Below are the code and all the weights of a small trained network. Each question names an input and a target symbol and asks about switching units off, where a switched-off unit gives its printed mean instead of its output.

import numpy as np


def w(rows, s, z=0):
    codes = np.array(rows[::2]) - 128.0
    scale = np.full(codes.shape[1], s)
    scale[-1] = z or s
    return codes * scale


def softmax(a):
    e = np.exp(a - a.max(-1, keepdims=True))
    return e / e.sum(-1, keepdims=True)


def log_softmax(a):
    a = a - a.max(-1, keepdims=True)
    return a - np.log(np.exp(a).sum(-1, keepdims=True))


def net(x, mask):
    ids = ['ΘΞΠΣΨγδεζηλμτφω'.index(c) for c in x.split()]
    T = len(ids)
    res = E[ids] + P[:T]
    u = 0
    for l in range(3):
        r = res
        for j in range(2):
            rows = slice(2 * j, 2 * j + 2)
            q, k, v = (r @ M[l][rows].T for M in (Q, K, V))
            z = softmax(np.where(np.tri(T) > 0, q @ k.T / 2**0.5, -1e9)) @ v
            o = O[l][rows]
            res = res + np.where(mask[u + j], z, o[:, -1]) @ o[:, :-1]
        u += 2
    return log_softmax(res[-1] @ U[:, :-1].T + U[:, -1])


Q, K, V, O = {}, {}, {}, {}
E = w([
[36,148,253,154,123,194,38],'Θ',
[165,149,121,159,57,155,129],'Ξ',
[212,55,218,119,119,79,138],'Π',
[115,28,202,85,193,101,126],'Σ',
[99,166,117,130,95,106,135],'Ψ',
[122,77,204,115,99,163,143],'γ',
[81,144,138,104,165,73,208],'δ',
[155,144,129,104,83,37,44],'ε',
[90,120,70,94,50,145,110],'ζ',
[41,101,120,109,108,175,170],'η',
[142,66,108,209,172,171,158],'λ',
[28,136,105,117,145,100,65],'μ',
[204,86,159,173,98,100,36],'τ',
[74,99,94,121,206,52,124],'φ',
[58,113,132,138,171,140,255],'ω',
],0.011)
P = w([
[157,150,128,2,183,177,126],'0',
[91,150,178,51,138,171,143],'1',
[83,139,177,71,125,150,142],'2',
[75,119,169,96,99,138,139],'3',
[75,111,168,121,91,125,145],'4',
[65,98,168,129,78,109,148],'5',
[57,87,163,139,69,108,156],'6',
[53,85,161,165,64,94,154],'7',
[52,86,164,186,59,92,156],'8',
[52,70,164,194,43,87,173],'9',
[48,62,152,199,33,74,168],'10',
[44,59,139,216,25,74,168],'11',
[20,52,164,211,22,75,145],'12',
],0.0061)
Q[0] = w([
[217,100,56,84,170,86,144],'0.h0',
[206,126,6,94,254,140,62],'0.h0',
[162,92,102,124,129,193,82],'0.h1',
[195,187,60,113,161,131,203],'0.h1',
],0.0061)
K[0] = w([
[157,185,112,110,173,200,89],'0.h0',
[144,165,147,2,193,207,70],'0.h0',
[158,131,106,109,108,204,105],'0.h1',
[148,159,165,87,140,147,152],'0.h1',
],0.0077)
V[0] = w([
[157,126,125,119,16,25,223],'0.h0',
[212,249,100,20,210,198,102],'0.h0',
[251,253,94,37,163,228,114],'0.h1',
[103,162,159,202,70,74,106],'0.h1',
],0.006)
O[0] = w([
[136,181,166,197,31,151,191,143],'0.h0',
[157,175,172,2,187,130,158,2],'0.h0',
[209,212,183,46,132,164,179,3],'0.h1',
[134,124,128,198,105,79,136,147],'0.h1',
],0.0079,0.0049)
Q[1] = w([
[38,103,191,78,122,123,161],'1.h0',
[174,254,72,64,146,92,101],'1.h0',
[93,40,119,162,126,59,139],'1.h1',
[78,143,75,178,113,140,123],'1.h1',
],0.0076)
K[1] = w([
[1,70,152,102,207,103,85],'1.h0',
[200,201,196,44,75,94,129],'1.h0',
[86,118,130,195,132,103,94],'1.h1',
[149,94,143,160,121,68,141],'1.h1',
],0.0067)
V[1] = w([
[1,131,217,46,129,183,121],'1.h0',
[172,110,203,120,66,149,111],'1.h0',
[244,136,114,44,203,47,136],'1.h1',
[195,105,37,60,238,105,157],'1.h1',
],0.005)
O[1] = w([
[110,91,186,197,62,126,194,207],'1.h0',
[90,109,162,53,160,145,155,121],'1.h0',
[85,234,203,253,186,153,170,2],'1.h1',
[116,180,210,173,164,118,81,19],'1.h1',
],0.0055,0.0086)
Q[2] = w([
[171,74,255,170,51,43,56],'2.h0',
[115,209,40,98,160,142,79],'2.h0',
[2,111,116,221,132,173,87],'2.h1',
[95,177,25,80,233,191,164],'2.h1',
],0.006)
K[2] = w([
[119,111,2,172,130,103,152],'2.h0',
[123,103,197,101,212,192,172],'2.h0',
[178,61,128,162,108,74,146],'2.h1',
[173,158,210,75,117,130,116],'2.h1',
],0.009)
V[2] = w([
[118,157,162,73,108,2,32],'2.h0',
[185,105,211,156,190,189,31],'2.h0',
[201,109,163,155,17,163,38],'2.h1',
[2,170,134,124,82,203,62],'2.h1',
],0.0087)
O[2] = w([
[33,251,128,90,93,34,164,130],'2.h0',
[164,73,126,92,36,54,77,2],'2.h0',
[208,181,240,42,113,76,98,204],'2.h1',
[113,188,56,12,146,192,140,209],'2.h1',
],0.011,0.0072)
U = w([
[112,87,76,172,87,186,153,50],'Θ',
[170,137,100,59,105,67,46,62],'Ξ',
[148,33,95,150,122,93,11,49],'Π',
[93,67,223,78,210,117,158,94],'Σ',
[108,254,156,151,76,64,216,10],'Ψ',
[63,130,83,185,92,74,73,155],'γ',
[126,92,58,207,165,131,12,166],'δ',
[151,130,203,202,78,85,144,232],'ε',
[160,238,106,133,165,151,160,199],'ζ',
[148,211,194,128,250,150,204,162],'η',
[162,106,27,13,81,101,192,168],'λ',
[182,102,222,105,96,156,181,79],'μ',
[110,89,144,45,113,160,129,115],'τ',
[218,205,112,117,160,200,136,188],'φ',
[55,123,120,232,91,144,160,2],'ω',
],0.0073,0.0057)

Each question gives the input, a string of symbols that net reads in full, and the target symbol t.
The units are the heads (2 rows each of Q, K, V and O). Each row of codes is followed by its name. A weight is (code - 128) times the scale printed after its matrix; where a second scale follows, it is the last column's (O and U).
mask holds one flag per head, layer by layer. A switched-off head (its flag False) gives its mean, the last column of its rows in O, instead of its output. The means were averaged over made-up inputs and are rounded, as every weight is.
A unit's drop is (log p(t) with every unit on - log p(t) with that unit switched off) / (log p(t) with every unit on - log p(t) with every unit switched off).
The circuit of an input: a set's keep is (log p(t) with only the set's units on - log p(t) with every unit switched off) / (log p(t) with every unit on - log p(t) with every unit switched off). Starting from all 6 units, units are removed one at a time, each time the one whose removal leaves the highest keep (on an exact tie, the one counted first), for as long as the keep stays at least 0.8.
circuit, biggest first: the units of the circuit, biggest drop first
unit that matters most: the unit with the biggest drop
which heads matter: for each layer, one digit per head in row order, 1 if its drop is at least 0.15 and else 0, layers parted by /
input ω Ψ Θ φ ε ε Θ, target Ψ: which heads matter => 00 / 00 / 10
input Ξ Π ω ω μ Θ Θ, target λ: unit that matters most => 1.h1
input μ Θ Π λ ω Σ Π Π Θ ω Θ Θ μ, target λ: circuit, biggest first => 1.h1, 0.h0
input Σ Θ φ Θ, target γ: circuit, biggest first => 2.h0, 2.h1, 0.h0
input η Θ φ Σ ε, target γ: circuit, biggest first => 2.h1, 2.h0, 0.h0
input Θ Θ Π Σ μ Π ω τ ω ζ μ Θ μ, target λ: circuit, biggest first => 1.h1, 2.h1, 0.h0
input ε ω Θ Π Σ Π ε Π Θ Θ γ, target μ: circuit, biggest first => 2.h1, 0.h0
input ω Π ω Ξ Θ φ Π φ ω, target ω: which heads matter => 10 / 00 / 11
input Θ Θ Ξ μ ε δ, target Ψ: circuit, biggest first => 2.h0, 0.h0
input Θ Σ λ, target δ: circuit, biggest first => 2.h1, 0.h0
input γ γ Θ δ γ Θ ω, target Θ: which heads matter => 10 / 00 / 11
input Ψ Π Ψ Θ λ Π Θ Σ τ Π Π τ, target ε: which heads matter => 00 / 00 / 11
input ζ η η μ Θ η Θ Θ, target τ: circuit, biggest first => 2.h1, 1.h1
input Θ δ ε, target Ψ: circuit, biggest first => 2.h0, 0.h0
input ω λ δ ω ω φ λ, target δ: which heads matter => 00 / 10 / 11
input Θ Θ Π Π φ ω Θ Ξ ω, target Θ: which heads matter => 10 / 01 / 10
input Θ Π τ, target ε: unit that matters most => 1.h1
input Θ μ φ Θ γ ω η, target Θ: circuit, biggest first => 2.h0, 0.h0, 2.h1
input δ λ φ Π Π Θ Θ ω Π, target Θ: circuit, biggest first => 2.h0, 2.h1, 0.h0
input Θ Θ φ Π η ω Σ φ ε γ, target Ψ: unit that matters most => 2.h0
input Ψ γ φ Σ Θ Π μ Σ η Θ Θ, target τ: which heads matter => 11 / 01 / 11
input Θ Θ ω Θ Ψ ζ Π τ Θ ε Σ φ ω, target ω: which heads matter => 11 / 00 / 10
